Below is a small trained network, with its code and all its weights. Each question gives an input and a class and asks what happens when units are switched off, that is, made to give their printed mean instead of their output.

import numpy as np


def w(rows, s, z=0):
    codes = np.array(rows[::2]) - 128.0
    scale = np.full(codes.shape[1], s)
    scale[-1] = z or s
    return codes * scale


def norm(h):
    return h / np.sqrt((h * h).mean(-1, keepdims=True) + 1e-5)


def f(y):
    return y / 2 * (1 + np.tanh(0.7978845608 * (y + 0.044715 * y**3)))


def log_softmax(a):
    a = a - a.max(-1, keepdims=True)
    return a - np.log(np.exp(a).sum(-1, keepdims=True))


def net(x, mask):
    res = np.array(x, float).reshape(1, 7) / 4 @ E
    u = 0
    for l in range(2):
        y = f(norm(res) @ A[l][:, :-1].T + A[l][:, -1])
        res = res + np.where(mask[u : u + 6], y, B[l][:, -1]) @ B[l][:, :-1]
        u += 6
    return log_softmax(norm(res)[-1] @ U[:, :-1].T + U[:, -1])


A, B = {}, {}
E = w([
[144,20,201,203,131,152,90,112,123],'x0',
[157,101,88,110,223,48,212,218,151],'x1',
[190,142,124,177,62,59,42,160,36],'x2',
[116,90,174,109,168,2,98,119,110],'x3',
[246,243,147,105,152,181,96,35,153],'x4',
[171,217,197,191,135,23,199,12,189],'x5',
[99,195,129,245,176,186,126,168,53],'x6',
],0.0079)
A[0] = w([
[149,105,111,129,142,46,99,104,113,2],'0.n0',
[136,190,51,97,181,68,201,203,102,54],'0.n1',
[156,179,141,230,53,137,37,151,2,31],'0.n2',
[193,155,175,249,192,116,97,171,143,48],'0.n3',
[110,107,113,48,91,48,104,111,152,27],'0.n4',
[225,92,22,113,124,94,133,206,189,37],'0.n5',
],0.009,0.0043)
B[0] = w([
[198,134,161,123,95,83,137,139,129,140],'0.n0',
[74,186,215,207,172,158,114,181,51,216],'0.n1',
[57,129,129,4,65,161,144,144,74,253],'0.n2',
[110,89,91,110,109,166,230,66,55,183],'0.n3',
[125,77,136,83,122,122,107,206,123,163],'0.n4',
[129,198,218,141,145,202,184,112,135,189],'0.n5',
],0.011,0.0062)
A[1] = w([
[178,84,69,123,154,112,53,149,138,3],'1.n0',
[132,111,99,167,84,144,44,146,30,90],'1.n1',
[96,94,41,104,173,228,45,255,116,114],'1.n2',
[201,138,95,206,62,110,39,88,28,63],'1.n3',
[145,164,181,110,150,46,77,126,154,35],'1.n4',
[190,223,89,69,97,169,85,50,170,43],'1.n5',
],0.0099,0.0053)
B[1] = w([
[181,137,148,100,72,66,92,123,187,122],'1.n0',
[83,157,160,59,90,66,156,152,55,188],'1.n1',
[110,138,123,18,81,126,135,92,56,254],'1.n2',
[22,153,104,33,144,175,151,130,58,143],'1.n3',
[188,54,200,116,16,83,101,143,75,137],'1.n4',
[245,93,35,98,156,206,137,38,209,175],'1.n5',
],0.011,0.0083)
U = w([
[203,137,70,108,140,194,135,43,192,174],'0',
[99,205,191,247,173,176,169,131,119,197],'1',
[85,127,135,14,81,155,143,148,68,201],'2',
[236,87,195,174,92,26,93,157,151,70],'3',
[63,40,86,157,128,126,112,168,242,2],'4',
[142,159,67,185,142,131,43,166,163,16],'5',
[160,142,24,198,137,117,33,187,171,20],'6',
],0.016,0.008)

Each question gives the input, the list of numbers given to net, and the class t.
The units are the neurons (one row each of A and B). Each row of codes is followed by its name. A weight is (code - 128) times the scale printed after its matrix; where a second scale follows, it is the last column's (A, B and U).
mask holds one flag per neuron, layer by layer. A switched-off neuron (its flag False) gives its mean, the last column of its row in B, instead of its output. The means were averaged over made-up inputs and are rounded, as every weight is.
A unit's drop is (log p(t) with every unit on - log p(t) with that unit switched off) / (log p(t) with every unit on - log p(t) with every unit switched off).
The circuit of an input: a set's keep is (log p(t) with only the set's units on - log p(t) with every unit switched off) / (log p(t) with every unit on - log p(t) with every unit switched off). Starting from all 12 units, units are removed one at a time, each time the one whose removal leaves the highest keep (on an exact tie, the one counted first), for as long as the keep stays at least 0.8.
units of the circuit, in order: the units of the circuit, biggest drop first
most important unit: the unit with the biggest drop
k most important neurons: the k neurons with the biggest drops, biggest first
k most important neurons of layer l: the k neurons of layer l with the biggest drops, biggest first
drop of u: that unit's drop, to one decimal
input [-6,6,-7,0,-5,-3,0], class 1: units of the circuit, in order : [0.n1, 0.n2]
input [-2,4,-2,-5,7,1,2], class 0: units of the circuit, in order : [1.n5]
input [-6,5,-8,-2,4,8,1], class 1: units of the circuit, in order : [0.n1, 1.n2]
input [7,3,-2,-7,1,-3,-7], class 0: units of the circuit, in order : [0.n2, 1.n1]
input [-1,-5,-7,-8,2,8,7], class 0: units of the circuit, in order : [1.n5, 0.n1]
input [-3,-6,3,6,-4,8,-1], class 3: units of the circuit, in order : [1.n2, 1.n4]
input [-5,6,2,-8,-5,0,-8], class 1: 3 most important neurons of layer 0 : [0.n5, 0.n1, 0.n2]
input [-7,8,4,5,4,1,-7], class 3: 2 most important neurons of layer 1 : [1.n4, 1.n2]
input [2,7,-8,-8,-4,2,-6], class 1: 2 most important neurons of layer 0 : [0.n5, 0.n2]
input [-8,5,7,-4,6,-1,-4], class 1: 2 most important neurons of layer 0 : [0.n1, 0.n5]
input [4,5,6,0,7,-5,-3], class 0: 3 most important neurons : [0.n5, 0.n1, 1.n5]
input [2,-8,-8,3,-2,0,-2], class 0: 3 most important neurons of layer 0 : [0.n1, 0.n2, 0.n4]
input [8,5,3,3,4,1,-3], class 3: 3 most important neurons : [1.n2, 1.n5, 0.n0]
input [8,-5,-8,-8,-6,4,-1], class 1: units of the circuit, in order : [1.n2]
input [5,-5,-6,-1,1,6,-1], class 0: 2 most important neurons : [0.n1, 1.n5]
input [3,5,-1,-8,0,8,-7], class 0: drop of 0.n1 : 0.2
input [-1,-3,-3,0,-8,5,-2], class 4: drop of 1.n2 : 0.3
input [2,1,-6,-3,8,-2,1], class 0: drop of 1.n2 : 0.0
input [-8,-7,-6,3,-1,2,-6], class 0: 2 most important neurons of layer 1 : [1.n5, 1.n2]
input [1,8,6,-7,-2,-1,0], class 1: most important unit : 0.n5
